Below are the code and all the weights of a small trained network. Each question names an input and a class and asks about switching units off, where a switched-off unit gives its printed mean instead of its output.

import numpy as np


def w(rows, s, z=0):
    codes = np.array(rows[::2]) - 128.0
    scale = np.full(codes.shape[1], s)
    scale[-1] = z or s
    return codes * scale


def f(y):
    return y / 2 * (1 + np.tanh(0.7978845608 * (y + 0.044715 * y**3)))


def log_softmax(a):
    a = a - a.max(-1, keepdims=True)
    return a - np.log(np.exp(a).sum(-1, keepdims=True))


def net(x, mask):
    res = np.array(x, float).reshape(1, 6) / 4 @ E
    y = f(res @ A[0][:, :-1].T + A[0][:, -1])
    res = res + np.where(mask, y, B[0][:, -1]) @ B[0][:, :-1]
    return log_softmax(res[-1] @ U[:, :-1].T + U[:, -1])


A, B = {}, {}
E = w([
[83,55,246,173,113,82],'x0',
[129,135,135,129,125,132],'x1',
[127,141,126,54,124,92],'x2',
[191,159,150,151,201,65],'x3',
[123,117,118,157,138,124],'x4',
[59,165,125,72,224,184],'x5',
],0.012)
A[0] = w([
[201,199,66,179,115,207,11],'N0',
[164,111,153,142,38,69,81],'N1',
[47,144,76,78,12,196,1],'N2',
[166,90,87,168,95,109,52],'N3',
[190,214,145,142,201,85,47],'N4',
[254,106,88,118,69,136,45],'N5',
[204,135,148,122,182,107,57],'N6',
[191,175,7,56,97,109,73],'N7',
],0.0085,0.0028)
B[0] = w([
[86,147,183,231,151,26,208],'N0',
[146,158,156,120,226,176,191],'N1',
[231,33,81,127,133,94,207],'N2',
[116,119,129,91,151,189,164],'N3',
[175,118,25,224,125,129,198],'N4',
[151,178,150,28,167,229,202],'N5',
[221,32,84,163,1,158,167],'N6',
[62,189,197,223,115,84,251],'N7',
],0.0096,0.012)
U = w([
[97,134,248,168,38,1,73],'0',
[232,56,10,122,15,102,77],'1',
[145,152,115,96,104,106,254],'2',
[141,197,80,59,245,194,78],'3',
],0.0084,0.0088)

Each question gives the input, the list of numbers given to net, and the class t.
The units are the neurons (one row each of A and B). Each row of codes is followed by its name. A weight is (code - 128) times the scale printed after its matrix; where a second scale follows, it is the last column's (A, B and U).
mask holds one flag per neuron, in row order. A switched-off neuron (its flag False) gives its mean, the last column of its row in B, instead of its output. The means were averaged over made-up inputs and are rounded, as every weight is.
A unit's drop is (log p(t) with every unit on - log p(t) with that unit switched off) / (log p(t) with every unit on - log p(t) with every unit switched off).
The circuit of an input: a set's keep is (log p(t) with only the set's units on - log p(t) with every unit switched off) / (log p(t) with every unit on - log p(t) with every unit switched off). Starting from all 8 units, units are removed one at a time, each time the one whose removal leaves the highest keep (on an exact tie, the one counted first), for as long as the keep stays at least 0.8.
circuit, biggest first: the units of the circuit, biggest drop first
unit that matters most: the unit with the biggest drop
top k neurons: the k neurons with the biggest drops, biggest first
drop when u is switched off: that unit's drop, to one decimal
input [-8,0,1,4,-2,4], class 0: circuit, biggest first	[N7, N0]
input [-7,-1,8,-4,4,-8], class 2: unit that matters most	N5
input [0,7,1,1,2,-3], class 3: top 4 neurons	[N7, N0, N2, N6]
input [6,-8,0,1,-6,-7], class 3: top 3 neurons	[N1, N7, N0]
input [2,5,4,-3,6,-5], class 3: circuit, biggest first	[N1, N7, N6]
input [-8,7,-4,0,0,8], class 0: top 3 neurons	[N0, N7, N5]
input [5,8,-1,8,-2,-5], class 1: circuit, biggest first	[N6, N7]
input [5,-8,-3,5,0,-6], class 3: top 3 neurons	[N1, N7, N0]
input [-1,7,5,8,-7,7], class 1: circuit, biggest first	[N6, N4]
input [4,-2,2,-8,-1,7], class 1: top 2 neurons	[N2, N7]
input [-6,0,0,-5,4,-5], class 0: top 3 neurons	[N7, N0, N4]
input [-7,-6,6,7,-4,7], class 0: circuit, biggest first	[N7, N5]
input [7,-1,-3,-8,1,-4], class 1: top 3 neurons	[N7, N0, N2]
input [3,-8,6,5,8,-6], class 2: top 2 neurons	[N1, N2]
input [-3,8,-4,-4,-6,-7], class 3: unit that matters most	N5
input [6,6,-4,5,6,-7], class 3: top 4 neurons	[N1, N7, N0, N3]
input [-3,-5,-1,-2,-7,2], class 0: circuit, biggest first	[N5, N4]
input [3,-3,-5,5,-2,0], class 1: top 2 neurons	[N7, N0]
input [3,-6,7,6,4,-7], class 2: top 2 neurons	[N1, N2]
input [3,-3,-6,-5,2,-6], class 2: unit that matters most	N1
input [-5,2,0,4,7,-8], class 3: top 3 neurons	[N5, N1, N3]
input [-4,7,-3,-7,4,2], class 1: drop when N2 is switched off	1.4
input [-7,-6,-1,-7,0,4], class 0: drop when N3 is switched off	0.0
